Here is a tiny trained network, its code and every weight. The questions are about switching its units off for an input and a target symbol, where a switched-off unit gives its printed mean instead of its output.

import numpy as np


def w(rows, s, z=0):
    codes = np.array(rows[::2]) - 128.0
    scale = np.full(codes.shape[1], s)
    scale[-1] = z or s
    return codes * scale


def norm(h):
    return h / np.sqrt((h * h).mean(-1, keepdims=True) + 1e-5)


def f(y):
    return np.maximum(y, 0)


def softmax(a):
    e = np.exp(a - a.max(-1, keepdims=True))
    return e / e.sum(-1, keepdims=True)


def log_softmax(a):
    a = a - a.max(-1, keepdims=True)
    return a - np.log(np.exp(a).sum(-1, keepdims=True))


def net(x, mask):
    ids = ['αβγδεζθμξστφψω'.index(c) for c in x.split()]
    T = len(ids)
    res = E[ids] + P[:T]
    q, k, v = (norm(res) @ M[0].T for M in (Q, K, V))
    z = softmax(np.where(np.tri(T) > 0, q @ k.T / 4**0.5, -1e9)) @ v
    res = res + np.where(mask[0], z, O[0][:, -1]) @ O[0][:, :-1]
    y = f(norm(res) @ A[0][:, :-1].T + A[0][:, -1])
    res = res + np.where(mask[1:17], y, B[0][:, -1]) @ B[0][:, :-1]
    return log_softmax(norm(res)[-1] @ U[:, :-1].T + U[:, -1])


Q, K, V, O, A, B = {}, {}, {}, {}, {}, {}
E = w([
[102,170,115,111],'α',
[110,178,123,105],'β',
[112,178,120,102],'γ',
[109,165,119,111],'δ',
[119,170,138,102],'ε',
[105,180,114,102],'ζ',
[118,176,130,100],'θ',
[215,153,151,47],'μ',
[105,169,107,112],'ξ',
[99,3,103,44],'σ',
[105,152,110,122],'τ',
[110,179,121,105],'φ',
[55,62,132,109],'ψ',
[45,113,209,219],'ω',
],0.019)
P = w([
[8,200,77,149],'0',
[78,144,198,68],'1',
[105,133,199,68],'2',
[133,128,197,79],'3',
[155,123,198,81],'4',
[169,126,203,85],'5',
],0.012)
Q[0] = w([
[147,145,220,135],'H0',
[236,36,89,181],'H0',
[199,148,70,255],'H0',
[217,190,157,140],'H0',
],0.0076)
K[0] = w([
[108,150,176,207],'H0',
[178,59,45,51],'H0',
[69,164,76,3],'H0',
[244,210,132,176],'H0',
],0.0068)
V[0] = w([
[49,127,54,2],'H0',
[192,174,94,58],'H0',
[117,146,177,151],'H0',
[106,200,163,140],'H0',
],0.01)
O[0] = w([
[193,148,75,252,244],'H0',
[51,87,122,215,118],'H0',
[149,91,75,120,146],'H0',
[134,69,50,109,176],'H0',
],0.011)
A[0] = w([
[144,169,81,181,51],'N0',
[105,155,86,64,189],'N1',
[68,160,183,191,246],'N2',
[85,222,171,159,110],'N3',
[28,144,163,164,13],'N4',
[138,128,96,155,198],'N5',
[176,156,187,78,36],'N6',
[128,142,74,71,100],'N7',
[179,102,106,68,77],'N8',
[57,111,147,182,134],'N9',
[103,84,156,143,2],'N10',
[59,94,91,100,188],'N11',
[139,132,121,50,58],'N12',
[221,69,218,159,52],'N13',
[163,162,76,130,112],'N14',
[159,253,112,129,123],'N15',
],0.015,0.0068)
B[0] = w([
[125,76,164,77,233],'N0',
[153,144,173,137,160],'N1',
[154,104,65,133,204],'N2',
[201,213,117,152,149],'N3',
[178,230,247,83,131],'N4',
[113,80,88,81,255],'N5',
[104,75,101,112,154],'N6',
[123,124,163,136,143],'N7',
[139,153,75,180,165],'N8',
[204,105,88,145,168],'N9',
[120,116,120,95,131],'N10',
[163,188,92,146,166],'N11',
[121,93,169,157,145],'N12',
[87,159,175,111,201],'N13',
[123,81,132,121,219],'N14',
[143,101,60,167,227],'N15',
],0.015,0.0092)
U = w([
[192,186,183,84,249],'α',
[122,136,125,122,59],'β',
[129,135,141,148,64],'γ',
[115,139,127,143,59],'δ',
[83,42,158,43,98],'ε',
[127,119,153,179,71],'ζ',
[66,149,162,148,253],'θ',
[130,118,149,171,72],'μ',
[129,128,135,132,49],'ξ',
[163,86,34,122,161],'σ',
[148,93,190,253,108],'τ',
[132,146,129,117,59],'φ',
[120,135,130,132,46],'ψ',
[125,140,122,122,51],'ω',
],0.013,0.0059)

Each question gives the input, a string of symbols that net reads in full, and the target symbol t.
The units are the heads (4 rows each of Q, K, V and O) and the neurons (one row each of A and B). Each row of codes is followed by its name. A weight is (code - 128) times the scale printed after its matrix; where a second scale follows, it is the last column's (O, A, B and U).
mask holds one flag per unit, heads first, then neurons. A switched-off unit (its flag False) gives its mean, the last column of its rows in O or B, instead of its output. The means were averaged over made-up inputs and are rounded, as every weight is.
A unit's drop is (log p(t) with every unit on - log p(t) with that unit switched off) / (log p(t) with every unit on - log p(t) with every unit switched off).
The circuit of an input: a set's keep is (log p(t) with only the set's units on - log p(t) with every unit switched off) / (log p(t) with every unit on - log p(t) with every unit switched off). Starting from the 12 units with the biggest drops (on a tie, the unit counted first), units are removed one at a time, each time the one whose removal leaves the highest keep (on an exact tie, the one counted first), for as long as the keep stays at least 0.8.
circuit, biggest first: the units of the circuit, biggest drop first
most important unit: the unit with the biggest drop
k most important neurons: the k neurons with the biggest drops, biggest first
drop when u is switched off: that unit's drop, to one decimal
input ψ ω ψ ψ, target α: circuit, biggest first : H0, N1, N5
input γ μ ψ μ, target ε: most important unit : N6
input ψ ε ψ, target ε: 4 most important neurons : N15, N13, N2, N8
input ζ γ ξ ω ζ θ, target α: 3 most important neurons : N1, N5, N2
input δ τ ω, target α: circuit, biggest first : N4, H0, N5
input ψ ω φ ψ σ ψ, target τ: 4 most important neurons : N12, N5, N8, N0
input ξ β μ ω ψ ξ, target α: 3 most important neurons : N1, N5, N2
input ψ ω α, target α: 2 most important neurons : N1, N5
input ψ ψ ε ω ψ φ, target α: 3 most important neurons : N1, N5, N2
input ψ ψ μ μ ε μ, target θ: 2 most important neurons : N13, N5
input ζ ω β δ, target α: drop when N1 is switched off : 0.7
input ε τ ψ τ σ σ, target ε: drop when N13 is switched off : 2.2
input ω ω ζ, target α: drop when N5 is switched off : 0.2
input σ ω μ, target α: drop when N6 is switched off : -0.4
